Below is a small trained network, with its code and all its weights. Each question gives an input and a class and asks what happens when units are switched off, that is, made to give their printed mean instead of their output.

import numpy as np


def w(rows, s, z=0):
    codes = np.array(rows[::2]) - 128.0
    scale = np.full(codes.shape[1], s)
    scale[-1] = z or s
    return codes * scale


def norm(h):
    return h / np.sqrt((h * h).mean(-1, keepdims=True) + 1e-5)


def f(y):
    return np.maximum(y, 0)


def log_softmax(a):
    a = a - a.max(-1, keepdims=True)
    return a - np.log(np.exp(a).sum(-1, keepdims=True))


def net(x, mask):
    res = np.array(x, float).reshape(1, 5) / 4 @ E
    u = 0
    for l in range(3):
        y = f(norm(res) @ A[l][:, :-1].T + A[l][:, -1])
        res = res + np.where(mask[u : u + 7], y, B[l][:, -1]) @ B[l][:, :-1]
        u += 7
    return log_softmax(norm(res)[-1] @ U[:, :-1].T + U[:, -1])


A, B = {}, {}
E = w([
[126,157,100,48,110],'x0',
[126,129,129,127,127],'x1',
[128,129,128,128,129],'x2',
[249,145,160,133,122],'x3',
[151,104,170,93,229],'x4',
],0.0015)
A[0] = w([
[194,102,190,117,228,150],'L0N1',
[203,85,90,92,188,7],'L0N2',
[200,93,123,73,132,7],'L0N3',
[55,173,87,254,55,23],'L0N4',
[91,198,83,6,163,39],'L0N5',
[100,138,124,53,204,15],'L0N6',
[27,196,32,168,147,120],'L0N7',
],0.0018,0.0015)
B[0] = w([
[54,88,138,81,93,252],'L0N1',
[93,170,255,133,75,144],'L0N2',
[73,239,205,122,77,138],'L0N3',
[169,26,196,76,135,204],'L0N4',
[105,9,73,96,114,187],'L0N5',
[138,44,108,113,177,158],'L0N6',
[153,66,199,61,73,226],'L0N7',
],0.0021,0.0013)
A[1] = w([
[155,224,83,128,105,55],'L1N1',
[172,135,124,255,109,2],'L1N2',
[141,142,100,109,44,167],'L1N3',
[156,137,165,106,175,79],'L1N4',
[199,134,124,140,176,48],'L1N5',
[143,164,137,96,197,51],'L1N6',
[59,132,69,135,111,51],'L1N7',
],0.0039,0.0013)
B[1] = w([
[107,53,28,215,232,167],'L1N1',
[34,240,204,55,27,203],'L1N2',
[203,156,143,133,211,253],'L1N3',
[83,131,81,172,30,183],'L1N4',
[85,88,66,145,44,167],'L1N5',
[80,168,158,137,3,166],'L1N6',
[232,185,248,134,99,183],'L1N7',
],0.0026,0.0018)
A[2] = w([
[69,136,158,214,254,165],'L2N1',
[166,76,180,212,71,143],'L2N2',
[113,90,192,187,111,99],'L2N3',
[105,131,134,166,163,73],'L2N4',
[133,73,165,235,73,34],'L2N5',
[168,189,153,24,82,191],'L2N6',
[9,134,150,126,124,255],'L2N7',
],0.0029,0.00082)
B[2] = w([
[226,205,94,170,2,187],'L2N1',
[71,89,96,33,199,225],'L2N2',
[134,119,76,136,175,207],'L2N3',
[141,175,145,111,114,141],'L2N4',
[84,84,125,32,186,202],'L2N5',
[84,155,173,217,97,251],'L2N6',
[194,145,95,159,163,254],'L2N7',
],0.0032,0.0023)
U = w([
[61,22,111,54,205,213],'0',
[102,203,220,132,2,134],'1',
[238,149,26,221,169,3],'2',
],0.0088,0.00054)

Each question gives the input, the list of numbers given to net, and the class t.
The units are the neurons (one row each of A and B). Each row of codes is followed by its name. A weight is (code - 128) times the scale printed after its matrix; where a second scale follows, it is the last column's (A, B and U).
mask holds one flag per neuron, layer by layer. A switched-off neuron (its flag False) gives its mean, the last column of its row in B, instead of its output. The means were averaged over made-up inputs and are rounded, as every weight is.
A unit's drop is (log p(t) with every unit on - log p(t) with that unit switched off) / (log p(t) with every unit on - log p(t) with every unit switched off).
The circuit of an input: a set's keep is (log p(t) with only the set's units on - log p(t) with every unit switched off) / (log p(t) with every unit on - log p(t) with every unit switched off). Starting from the 12 units with the biggest drops (on a tie, the unit counted first), units are removed one at a time, each time the one whose removal leaves the highest keep (on an exact tie, the one counted first), for as long as the keep stays at least 0.8.
circuit, biggest first: the units of the circuit, biggest drop first
unit that matters most: the unit with the biggest drop
k most important neurons: the k neurons with the biggest drops, biggest first
drop when u is switched off: that unit's drop, to one decimal
input [5,-4,4,2,-5], class 2: unit that matters most => L1N1
input [6,-6,-4,-8,-1], class 1: circuit, biggest first => L1N7; L2N2
input [-1,7,6,-3,5], class 2: 2 most important neurons => L2N1; L2N7
input [6,3,-5,1,8], class 1: 2 most important neurons => L1N6; L2N2
input [-4,4,-4,-5,1], class 2: circuit, biggest first => L2N1; L2N7
input [-5,-4,5,0,-4], class 0: 2 most important neurons => L0N4; L2N2
input [7,-3,-8,1,3], class 1: 3 most important neurons => L2N6; L2N2; L2N5
input [-2,0,6,5,1], class 0: 2 most important neurons => L0N1; L2N2
input [1,-6,-7,2,-6], class 2: 2 most important neurons => L1N3; L1N1
input [-1,-2,7,-1,6], class 2: 2 most important neurons => L2N7; L2N1
input [-5,-7,6,4,-3], class 1: drop when L1N2 is switched off => 4.9
input [-8,-8,-8,-2,7], class 2: drop when L2N1 is switched off => 1.3
input [8,5,2,6,-7], class 2: drop when L1N1 is switched off => 0.5
input [-8,-2,4,7,-2], class 1: circuit, biggest first => L1N2
input [1,-3,2,7,4], class 1: drop when L1N1 is switched off => 0.3
